Below are the code and all the weights of a small trained network. Each question names an input and a class and asks about switching units off, where a switched-off unit gives its printed mean instead of its output.

import numpy as np


def w(rows, s, z=0):
    codes = np.array(rows[::2]) - 128.0
    scale = np.full(codes.shape[1], s)
    scale[-1] = z or s
    return codes * scale


def f(y):
    return np.maximum(y, 0)


def log_softmax(a):
    a = a - a.max(-1, keepdims=True)
    return a - np.log(np.exp(a).sum(-1, keepdims=True))


def net(x, mask):
    res = np.array(x, float).reshape(1, 7) / 4 @ E
    y = f(res @ A[0][:, :-1].T + A[0][:, -1])
    res = res + np.where(mask, y, B[0][:, -1]) @ B[0][:, :-1]
    return log_softmax(res[-1] @ U[:, :-1].T + U[:, -1])


A, B = {}, {}
E = w([
[167,99,214,78,5],'x0',
[195,146,156,103,165],'x1',
[54,64,164,123,183],'x2',
[143,78,57,49,181],'x3',
[137,109,107,254,91],'x4',
[147,132,90,130,116],'x5',
[98,82,89,44,103],'x6',
],0.012)
A[0] = w([
[93,156,177,101,164,138],'neuron 0',
[59,106,212,148,131,37],'neuron 1',
[185,125,7,134,154,127],'neuron 2',
[97,92,207,153,163,190],'neuron 3',
[116,127,101,164,151,46],'neuron 4',
[166,180,73,154,217,131],'neuron 5',
[104,65,195,90,134,138],'neuron 6',
[147,72,134,156,119,70],'neuron 7',
[82,190,138,109,215,86],'neuron 8',
[70,157,101,114,207,254],'neuron 9',
[216,200,195,123,104,139],'neuron 10',
[110,117,237,169,144,66],'neuron 11',
[42,119,60,139,196,130],'neuron 12',
[156,183,84,140,204,132],'neuron 13',
[44,85,115,159,171,87],'neuron 14',
[100,130,241,106,121,125],'neuron 15',
],0.013,0.0078)
B[0] = w([
[77,79,113,150,135,174],'neuron 0',
[51,56,128,52,201,180],'neuron 1',
[35,93,128,81,224,228],'neuron 2',
[158,162,99,136,210,209],'neuron 3',
[155,122,169,148,144,156],'neuron 4',
[167,151,67,237,160,224],'neuron 5',
[172,163,83,170,155,209],'neuron 6',
[215,43,137,165,178,149],'neuron 7',
[156,68,125,152,184,193],'neuron 8',
[48,7,166,98,157,251],'neuron 9',
[172,107,200,77,65,230],'neuron 10',
[115,152,175,68,202,194],'neuron 11',
[163,83,151,105,127,243],'neuron 12',
[172,128,53,230,170,208],'neuron 13',
[200,97,181,83,189,201],'neuron 14',
[114,97,137,92,171,218],'neuron 15',
],0.012,0.015)
U = w([
[126,144,148,7,136,254],'0',
[156,139,127,255,45,22],'1',
[125,135,46,223,161,153],'2',
],0.0098,0.006)

Each question gives the input, the list of numbers given to net, and the class t.
The units are the neurons (one row each of A and B). Each row of codes is followed by its name. A weight is (code - 128) times the scale printed after its matrix; where a second scale follows, it is the last column's (A, B and U).
mask holds one flag per neuron, in row order. A switched-off neuron (its flag False) gives its mean, the last column of its row in B, instead of its output. The means were averaged over made-up inputs and are rounded, as every weight is.
A unit's drop is (log p(t) with every unit on - log p(t) with that unit switched off) / (log p(t) with every unit on - log p(t) with every unit switched off).
unit that matters most: the unit with the biggest drop
k most important neurons: the k neurons with the biggest drops, biggest first
drop of u: that unit's drop, to one decimal
input [1,-6,3,4,5,2,4], class 0: unit that matters most	neuron 5
input [-1,1,-2,1,-3,4,3], class 2: 2 most important neurons	neuron 10; neuron 11
input [-6,-1,8,4,4,-7,5], class 0: 3 most important neurons	neuron 14; neuron 12; neuron 9
input [8,-6,-2,-4,7,5,4], class 1: 2 most important neurons	neuron 2; neuron 9
input [4,-4,-5,2,5,-7,-7], class 0: 2 most important neurons	neuron 5; neuron 13
input [5,-4,-2,-4,8,4,-3], class 1: 2 most important neurons	neuron 2; neuron 9
input [6,-5,5,6,4,3,1], class 2: 2 most important neurons	neuron 10; neuron 6
input [2,4,-5,-6,5,5,-3], class 1: 3 most important neurons	neuron 2; neuron 9; neuron 1
input [-7,3,0,4,-2,-3,8], class 2: 2 most important neurons	neuron 5; neuron 13
input [3,0,6,0,7,0,0], class 0: 4 most important neurons	neuron 5; neuron 13; neuron 11; neuron 1
input [5,2,-5,8,8,-3,-5], class 0: drop of neuron 3	0.0
input [-5,6,-8,-7,4,4,-6], class 1: drop of neuron 15	0.1
input [6,5,-7,5,8,-1,-3], class 0: drop of neuron 5	0.8
input [0,3,2,-1,-6,4,-7], class 2: most important neuron	neuron 13
